Below are the code and all the weights of a small trained network. Each question names an input and a target symbol and asks about switching units off, where a switched-off unit gives its printed mean instead of its output.

import numpy as np


def w(rows, s, z=0):
    codes = np.array(rows[::2]) - 128.0
    scale = np.full(codes.shape[1], s)
    scale[-1] = z or s
    return codes * scale


def f(y):
    return y / 2 * (1 + np.tanh(0.7978845608 * (y + 0.044715 * y**3)))


def softmax(a):
    e = np.exp(a - a.max(-1, keepdims=True))
    return e / e.sum(-1, keepdims=True)


def log_softmax(a):
    a = a - a.max(-1, keepdims=True)
    return a - np.log(np.exp(a).sum(-1, keepdims=True))


def net(x, mask):
    ids = ['ΨΩβδεζθξπτφ'.index(c) for c in x.split()]
    T = len(ids)
    res = E[ids] + P[:T]
    u = 0
    for l in range(2):
        r = res
        for j in range(2):
            rows = slice(3 * j, 3 * j + 3)
            q, k, v = (r @ M[l][rows].T for M in (Q, K, V))
            z = softmax(np.where(np.tri(T) > 0, q @ k.T / 3**0.5, -1e9)) @ v
            o = O[l][rows]
            res = res + np.where(mask[u + j], z, o[:, -1]) @ o[:, :-1]
        u += 2
        y = f(res @ A[l][:, :-1].T + A[l][:, -1])
        res = res + np.where(mask[u : u + 4], y, B[l][:, -1]) @ B[l][:, :-1]
        u += 4
    return log_softmax(res[-1] @ U[:, :-1].T + U[:, -1])


Q, K, V, O, A, B = {}, {}, {}, {}, {}, {}
E = w([
[102,2,89],'Ψ',
[69,103,228],'Ω',
[55,214,101],'β',
[145,135,218],'δ',
[180,137,126],'ε',
[47,147,121],'ζ',
[68,137,237],'θ',
[235,87,4],'ξ',
[123,143,216],'π',
[23,51,210],'τ',
[160,125,71],'φ',
],0.014)
P = w([
[9,252,48],'0',
[239,110,205],'1',
[243,108,185],'2',
[242,99,164],'3',
[241,96,173],'4',
[241,105,148],'5',
[231,86,149],'6',
[245,117,142],'7',
],0.0038)
Q[0] = w([
[125,187,190],'0.h1',
[124,96,154],'0.h1',
[157,116,199],'0.h1',
[137,162,2],'0.h2',
[121,109,80],'0.h2',
[220,147,27],'0.h2',
],0.012)
K[0] = w([
[116,125,58],'0.h1',
[84,66,195],'0.h1',
[147,4,84],'0.h1',
[117,81,127],'0.h2',
[103,150,61],'0.h2',
[104,76,15],'0.h2',
],0.012)
V[0] = w([
[10,102,92],'0.h1',
[155,84,85],'0.h1',
[104,188,159],'0.h1',
[115,94,135],'0.h2',
[172,170,107],'0.h2',
[157,157,131],'0.h2',
],0.011)
O[0] = w([
[38,66,1,254],'0.h1',
[151,17,106,127],'0.h1',
[42,193,185,71],'0.h1',
[148,89,171,188],'0.h2',
[226,146,43,41],'0.h2',
[96,226,10,120],'0.h2',
],0.0051,0.00099)
A[0] = w([
[196,137,7,45],'0.n1',
[64,151,72,3],'0.n2',
[189,148,99,252],'0.n3',
[123,158,175,40],'0.n4',
],0.013,0.0054)
B[0] = w([
[141,165,253,237],'0.n1',
[61,157,63,146],'0.n2',
[43,75,145,254],'0.n3',
[48,254,151,133],'0.n4',
],0.0095,0.0056)
Q[1] = w([
[110,140,102],'1.h1',
[129,171,124],'1.h1',
[182,107,246],'1.h1',
[66,63,125],'1.h2',
[161,119,148],'1.h2',
[251,183,65],'1.h2',
],0.015)
K[1] = w([
[52,124,168],'1.h1',
[186,113,201],'1.h1',
[167,183,25],'1.h1',
[96,190,111],'1.h2',
[85,69,67],'1.h2',
[251,2,49],'1.h2',
],0.012)
V[1] = w([
[153,87,220],'1.h1',
[2,38,98],'1.h1',
[44,38,22],'1.h1',
[123,215,108],'1.h2',
[158,142,131],'1.h2',
[34,7,99],'1.h2',
],0.0092)
O[1] = w([
[39,52,43,89],'1.h1',
[160,110,185,248],'1.h1',
[124,85,58,206],'1.h1',
[95,255,102,181],'1.h2',
[163,120,123,96],'1.h2',
[43,65,158,179],'1.h2',
],0.007,0.014)
A[1] = w([
[179,163,173,216],'1.n1',
[35,119,194,97],'1.n2',
[41,148,8,141],'1.n3',
[99,136,139,4],'1.n4',
],0.011,0.0038)
B[1] = w([
[119,133,82,210],'1.n1',
[146,172,72,246],'1.n2',
[255,138,226,179],'1.n3',
[167,142,203,130],'1.n4',
],0.0077,0.013)
U = w([
[138,93,139,109],'Ψ',
[68,161,158,64],'Ω',
[73,122,174,219],'β',
[113,117,254,46],'δ',
[201,150,152,68],'ε',
[104,149,141,132],'ζ',
[136,174,79,109],'θ',
[167,100,117,248],'ξ',
[19,125,183,2],'π',
[169,171,64,145],'τ',
[62,142,152,132],'φ',
],0.014,0.0079)

Each question gives the input, a string of symbols that net reads in full, and the target symbol t.
The units are the heads (3 rows each of Q, K, V and O) and the neurons (one row each of A and B). Each row of codes is followed by its name. A weight is (code - 128) times the scale printed after its matrix; where a second scale follows, it is the last column's (O, A, B and U).
mask holds one flag per unit, layer by layer, with each layer's heads first. A switched-off unit (its flag False) gives its mean, the last column of its rows in O or B, instead of its output. The means were averaged over made-up inputs and are rounded, as every weight is.
A unit's drop is (log p(t) with every unit on - log p(t) with that unit switched off) / (log p(t) with every unit on - log p(t) with every unit switched off).
The circuit of an input: a set's keep is (log p(t) with only the set's units on - log p(t) with every unit switched off) / (log p(t) with every unit on - log p(t) with every unit switched off). Starting from all 12 units, units are removed one at a time, each time the one whose removal leaves the highest keep (on an exact tie, the one counted first), for as long as the keep stays at least 0.8.
units of the circuit, in order: the units of the circuit, biggest drop first
unit that matters most: the unit with the biggest drop
k most important neurons: the k neurons with the biggest drops, biggest first
k most important neurons of layer l: the k neurons of layer l with the biggest drops, biggest first
heads that matter: for each layer, one digit per head in row order, 1 if its drop is at least 0.15 and else 0, layers parted by /
input β ζ τ Ψ Ψ φ ξ, target ε: units of the circuit, in order : (0.n1)
input τ δ ξ ξ τ π β τ, target π: units of the circuit, in order : (1.h2 0.h1)
input ζ Ω Ψ, target δ: units of the circuit, in order : (1.h1 1.h2 0.h1)
input ξ Ψ Ω φ Ω, target ξ: heads that matter : 10 / 01
input δ δ ζ, target τ: units of the circuit, in order : (1.h2 0.h1 0.n3)
input β ζ δ Ψ, target ε: 2 most important neurons of layer 0 : (0.n2 0.n3)
input δ δ β Ψ ε ζ, target τ: units of the circuit, in order : (1.h2 0.n3)
input φ Ω ζ β ζ ξ φ, target δ: units of the circuit, in order : (0.n1 0.h2)
input β ξ δ ζ β Ω θ, target ε: units of the circuit, in order : (1.h1 0.h1 1.n1 0.n2)
input β Ω β δ, target ε: 2 most important neurons : (0.n3 0.n2)
input τ φ ζ ε, target β: heads that matter : 00 / 01
input ζ φ θ ε, target δ: 2 most important neurons of layer 0 : (0.n3 0.n2)
input δ π ξ Ω β, target ε: 3 most important neurons : (1.n3 0.n1 0.n4)
input Ψ Ψ τ, target Ψ: unit that matters most : 0.h1
input τ Ψ ζ τ φ δ, target β: heads that matter : 01 / 01
input β β Ω π, target ε: 2 most important neurons of layer 0 : (0.n3 0.n2)
input ζ ζ ε ξ δ Ψ, target δ: units of the circuit, in order : (1.h1 0.h1 0.n2)
input φ Ψ ζ, target ξ: heads that matter : 10 / 10
input β ζ ζ ζ ξ Ψ φ, target ε: heads that matter : 11 / 10
input ζ ε ζ π φ, target δ: heads that matter : 10 / 11
input τ β ξ θ φ φ ε, target δ: 3 most important neurons : (0.n3 0.n1 0.n2)
input ξ ε δ ξ ξ Ψ θ, target ξ: units of the circuit, in order : (0.h1 1.h2 0.n1)
input δ π π, target θ: heads that matter : 10 / 01
input θ β ξ θ ζ, target ε: heads that matter : 10 / 11
